Here is a tiny trained network, its code and every weight. The questions are about switching its units off for an input and a class, where a switched-off unit gives its printed mean instead of its output.

import numpy as np


def w(rows, s, z=0):
    codes = np.array(rows[::2]) - 128.0
    scale = np.full(codes.shape[1], s)
    scale[-1] = z or s
    return codes * scale


def norm(h):
    return h / np.sqrt((h * h).mean(-1, keepdims=True) + 1e-5)


def f(y):
    return np.maximum(y, 0)


def log_softmax(a):
    a = a - a.max(-1, keepdims=True)
    return a - np.log(np.exp(a).sum(-1, keepdims=True))


def net(x, mask):
    res = np.array(x, float).reshape(1, 7) / 4 @ E
    u = 0
    for l in range(2):
        y = f(norm(res) @ A[l][:, :-1].T + A[l][:, -1])
        res = res + np.where(mask[u : u + 4], y, B[l][:, -1]) @ B[l][:, :-1]
        u += 4
    return log_softmax(norm(res)[-1] @ U[:, :-1].T + U[:, -1])


A, B = {}, {}
E = w([
[126,126,136,129,125,131,123,132,136,129,129,125],'x0',
[120,126,128,129,126,126,134,130,127,127,128,129],'x1',
[159,23,140,23,166,72,251,210,38,91,174,52],'x2',
[124,127,130,127,127,129,124,132,127,129,129,131],'x3',
[129,145,174,46,207,78,113,62,203,80,128,148],'x4',
[168,12,125,188,207,83,211,179,195,176,229,59],'x5',
[143,129,130,128,124,130,128,128,128,128,126,123],'x6',
],0.0033)
A[0] = w([
[133,139,145,17,165,104,133,92,147,94,117,143,5],'L0N1',
[131,116,107,155,65,147,146,177,3,143,119,132,27],'L0N2',
[125,116,129,22,115,116,157,156,19,102,118,115,56],'L0N3',
[125,146,136,23,94,129,122,134,34,105,100,150,51],'L0N4',
],0.016,0.0031)
B[0] = w([
[129,141,185,92,76,161,70,182,186,122,124,52,208],'L0N1',
[131,145,187,72,106,141,79,159,194,106,124,56,221],'L0N2',
[96,28,159,132,147,112,152,198,82,164,182,254,251],'L0N3',
[152,175,48,165,153,134,155,57,111,113,106,53,230],'L0N4',
],0.0089,0.017)
A[1] = w([
[117,154,2,129,161,172,164,93,3,86,108,25,121],'L1N1',
[107,235,160,156,49,160,35,67,191,131,57,210,5],'L1N2',
[167,33,143,114,176,45,240,182,143,144,191,77,225],'L1N3',
[127,51,140,98,200,125,146,174,121,116,184,87,255],'L1N4',
],0.0085,9.4e-05)
B[1] = w([
[149,208,56,193,174,67,183,2,133,119,82,182,158],'L1N1',
[117,7,128,118,163,90,215,196,32,151,187,215,233],'L1N2',
[134,227,31,173,143,151,122,18,82,97,61,93,253],'L1N3',
[144,201,113,169,100,96,131,35,160,143,84,207,239],'L1N4',
],0.0039,0.013)
U = w([
[95,24,133,129,157,113,168,178,54,158,180,241,252],'0',
[137,142,216,63,79,150,64,179,225,114,128,36,24],'1',
[154,222,26,186,145,119,160,2,103,114,72,107,115],'2',
],0.0049,0.00026)

Each question gives the input, the list of numbers given to net, and the class t.
The units are the neurons (one row each of A and B). Each row of codes is followed by its name. A weight is (code - 128) times the scale printed after its matrix; where a second scale follows, it is the last column's (A, B and U).
mask holds one flag per neuron, layer by layer. A switched-off neuron (its flag False) gives its mean, the last column of its row in B, instead of its output. The means were averaged over made-up inputs and are rounded, as every weight is.
A unit's drop is (log p(t) with every unit on - log p(t) with that unit switched off) / (log p(t) with every unit on - log p(t) with every unit switched off).
The circuit of an input: a set's keep is (log p(t) with only the set's units on - log p(t) with every unit switched off) / (log p(t) with every unit on - log p(t) with every unit switched off). Starting from all 8 units, units are removed one at a time, each time the one whose removal leaves the highest keep (on an exact tie, the one counted first), for as long as the keep stays at least 0.8.
units of the circuit, in order: the units of the circuit, biggest drop first
unit that matters most: the unit with the biggest drop
k most important neurons: the k neurons with the biggest drops, biggest first
top k neurons in layer l: the k neurons of layer l with the biggest drops, biggest first
input [-6,1,0,-8,-6,-6,-6], class 1: 3 most important neurons : [L0N2, L1N3, L1N4]
input [-2,7,-8,-4,8,-4,-7], class 0: units of the circuit, in order : [L1N2]
input [-5,-6,-4,-1,-5,-3,-5], class 1: units of the circuit, in order : [L0N4, L0N3]
input [1,-1,1,-2,-3,-3,1], class 1: 2 most important neurons : [L0N2, L0N3]
input [2,7,-7,7,2,5,-2], class 0: 2 most important neurons : [L0N4, L0N2]
input [7,-2,5,1,-7,-2,-4], class 1: 2 most important neurons : [L0N2, L1N2]
input [1,-2,7,5,0,-8,-1], class 2: 2 most important neurons : [L0N4, L1N3]
input [-1,4,-1,-7,-3,2,-6], class 1: top 2 neurons in layer 0 : [L0N4, L0N3]
input [-4,2,-8,-4,-7,-6,-6], class 0: 3 most important neurons : [L0N4, L1N2, L0N1]
input [5,-2,-1,3,2,2,-7], class 1: 4 most important neurons : [L0N4, L0N3, L1N3, L1N2]
input [-2,-6,-1,6,-1,6,-1], class 2: 3 most important neurons : [L0N3, L0N1, L0N2]
input [8,-7,-7,4,5,2,-3], class 0: units of the circuit, in order : [L0N4, L0N2]
input [5,5,5,3,6,5,-6], class 1: 2 most important neurons : [L0N1, L0N4]
input [0,6,5,4,6,5,0], class 1: top 3 neurons in layer 0 : [L0N1, L0N4, L0N3]
input [-5,-1,-7,-8,-6,0,-1], class 0: top 2 neurons in layer 0 : [L0N4, L0N1]
input [-7,6,4,-8,6,0,4], class 1: unit that matters most : L0N1
input [-6,2,-1,3,-3,4,-7], class 2: 2 most important neurons : [L0N1, L0N3]
input [5,-3,-5,6,-4,8,1], class 2: 4 most important neurons : [L0N1, L0N2, L0N3, L1N2]
input [7,7,6,-1,-8,-6,-1], class 1: 2 most important neurons : [L0N2, L1N2]
input [-3,4,-2,-3,2,4,-5], class 2: 3 most important neurons : [L0N1, L0N2, L0N3]
input [0,0,0,-1,2,-3,-3], class 2: 2 most important neurons : [L0N4, L0N2]
input [2,-2,-8,-1,-7,-8,4], class 0: unit that matters most : L1N2
input [-4,-2,-8,3,2,6,8], class 0: top 2 neurons in layer 1 : [L1N3, L1N2]
input [4,7,0,8,0,1,-3], class 2: top 3 neurons in layer 0 : [L0N1, L0N2, L0N3]
input [-8,-3,6,-3,-8,-4,4], class 1: top 2 neurons in layer 0 : [L0N2, L0N4]
input [-2,-5,-6,-1,-8,-4,-2], class 1: top 3 neurons in layer 0 : [L0N2, L0N4, L0N3]
input [-3,4,-2,2,4,7,-1], class 2: top neuron in layer 0 : [L0N3]
